Each row has a name. After each piece below comes the name of the row it's from, unless a question asks for something else. Each question is about the rows just above it. Places in a row count from 1.

D: [ 89.0 -83.4  60.7  59.7 -50.8 -35.2 -50.9]
T: [ 89.0 -25.5  60.7 -84.1  20.2  29.6  59.8]
U: [ 89.0 -25.5  60.7  59.7 -76.8 -83.3 -50.9]
q: [ 89.0 -25.5  60.7  59.7 -76.8 -83.3 -50.9]
U
Where in the named rows is [-76.8]?
U, 5
Row and place of [-83.3] in the named rows:
U, 6
Which row holds [ 89.0 -25.5  60.7 -84.1  20.2  29.6  59.8]?
T
[-35.2] is at row and place
D, 6
The row with [ 89.0 -83.4  60.7  59.7 -50.8 -35.2 -50.9] is
D
[-84.1] is at row and place
T, 4

